Look-ups in named tables: a row name and a column name give one cell, copied from the table.

Tirif
|  | Zotezis | Posur | Nezovus | Bosepe |
|---|---|---|---|---|
| Feda | 7258 | 4536 | 2945 | 6653 |
| Vutak | 5951 | 4546 | 7012 | 5670 |
| Lok | 3508 | 6679 | 5126 | 4220 |
| Nubek | 4242 | 7185 | 6078 | 4151 |
| Zik | 588 | 4736 | 7690 | 2014 |

What is the Zotezis of Feda in Tirif? 7258
What is the Posur of Feda in Tirif? 4536
What is the Nezovus of Vutak in Tirif? 7012
What is the Posur of Vutak in Tirif? 4546
What is the Posur of Nubek in Tirif? 7185
What is the Zotezis of Nubek in Tirif? 4242
What is the Zotezis of Lok in Tirif? 3508
What is the Nezovus of Zik in Tirif? 7690
What is the Posur of Zik in Tirif? 4736
What is the Bosepe of Zik in Tirif? 2014

Zak =
,Fub,Faf,Veke,Lag,Lil,Tobuka,Zivoro,Mafafat,Zugifoz,Nezabaz
Fasi,4.04,3.36,4.35,3.73,5.13,4.41,1.51,3.81,4.55,5.03
Kez,5.14,3.90,4.49,5.20,3.99,4.54,3.53,3.12,3.64,6.11
Tizul,5.07,4.25,4.09,4.87,4.96,4.60,5.06,5.18,3.86,4.60
Bidono,3.96,3.99,4.59,4.40,5.05,4.92,3.75,5.20,4.69,3.72
Mufofi,4.00,4.75,4.22,3.97,5.44,4.32,3.93,5.09,4.68,3.44
Lodopir,4.97,6.00,3.99,4.81,4.27,4.19,6.41,4.59,4.04,3.38
Lagimo,3.83,3.85,4.59,4.15,4.62,4.70,3.84,4.39,4.83,4.11
Gamip,4.23,4.01,4.01,3.67,4.89,3.82,2.06,3.37,4.22,5.22
Tibape,3.89,6.17,3.93,4.23,3.85,4.08,5.94,3.85,5.20,2.70
Vit,3.90,5.46,3.30,4.23,4.46,3.59,2.68,3.47,4.79,5.46
Leri,5.38,5.04,4.04,5.01,4.36,4.16,4.94,3.46,3.79,5.43
Musafi,4.82,6.02,3.86,4.99,4.33,3.99,5.83,4.17,4.37,3.18
Gusa,5.32,3.94,4.82,4.57,4.66,5.24,6.38,4.67,4.24,3.61
Terevum,5.18,5.35,4.63,4.57,4.41,4.57,8.01,4.85,4.49,2.37

What is the Veke of Gusa in Zak?
4.82
What is the Nezabaz of Vit in Zak?
5.46
What is the Tobuka of Tizul in Zak?
4.60
What is the Faf of Terevum in Zak?
5.35
What is the Nezabaz of Fasi in Zak?
5.03
What is the Mafafat of Fasi in Zak?
3.81
What is the Lag of Terevum in Zak?
4.57
What is the Zugifoz of Lagimo in Zak?
4.83
What is the Zivoro of Gamip in Zak?
2.06
What is the Zivoro of Musafi in Zak?
5.83
What is the Zugifoz of Gamip in Zak?
4.22

Lizufep:
,Luv,Remot,Mubat,Noten,Dibu,Lemizu,Kag,Mol,Dagi
Rirul,57679,48282,62964,56587,51347,67123,58281,64684,56270
Pof,30662,71263,27633,65494,76272,23129,77625,66431,81640
Gevuvum,66176,34933,74883,61563,46591,82123,44611,60111,42051
Tik,35231,95698,4128,47512,80971,14816,80677,49374,83392
Geb,62287,34933,73632,58820,42855,78905,51080,67112,46645
Zinu,22746,88420,7715,70046,87653,14272,91449,76785,94022
Memiz,66585,32090,79316,58941,37991,86181,48823,68449,43508
Bape,29138,90952,10443,49739,79311,6697,77423,55235,86351
Niredo,59277,37573,70927,58730,44976,76695,52664,67026,48391
Rubo,29338,80101,10933,65854,92131,27886,86939,53144,72103
Gopami,61857,42160,70840,57114,45446,74802,54099,69538,53215

Kag of Zinu: 91449
Noten of Niredo: 58730
Lemizu of Pof: 23129
Mubat of Geb: 73632
Dibu of Rubo: 92131
Luv of Tik: 35231
Lemizu of Bape: 6697

Table Feke
,Dop,Gat,Dup,Kofu,Lopemom,Bavovo
Zibize,46.8,22.1,17.0,46.8,53.7,47.9
Bod,10.8,47.7,34.8,10.8,69.1,32.1
Med,6.5,34.1,18.3,6.5,96.2,25.9

What is the Bavovo of Med in Feke?
25.9
What is the Bavovo of Zibize in Feke?
47.9
What is the Lopemom of Med in Feke?
96.2
What is the Lopemom of Bod in Feke?
69.1
What is the Gat of Med in Feke?
34.1
What is the Dup of Bod in Feke?
34.8
What is the Kofu of Med in Feke?
6.5
What is the Lopemom of Zibize in Feke?
53.7
What is the Dup of Med in Feke?
18.3
What is the Dop of Zibize in Feke?
46.8
What is the Gat of Bod in Feke?
47.7
What is the Dop of Bod in Feke?
10.8
What is the Kofu of Bod in Feke?
10.8
What is the Dop of Med in Feke?
6.5
What is the Gat of Zibize in Feke?
22.1
What is the Bavovo of Bod in Feke?
32.1
What is the Dup of Zibize in Feke?
17.0
What is the Kofu of Zibize in Feke?
46.8
Which row has the largest Dup? Bod

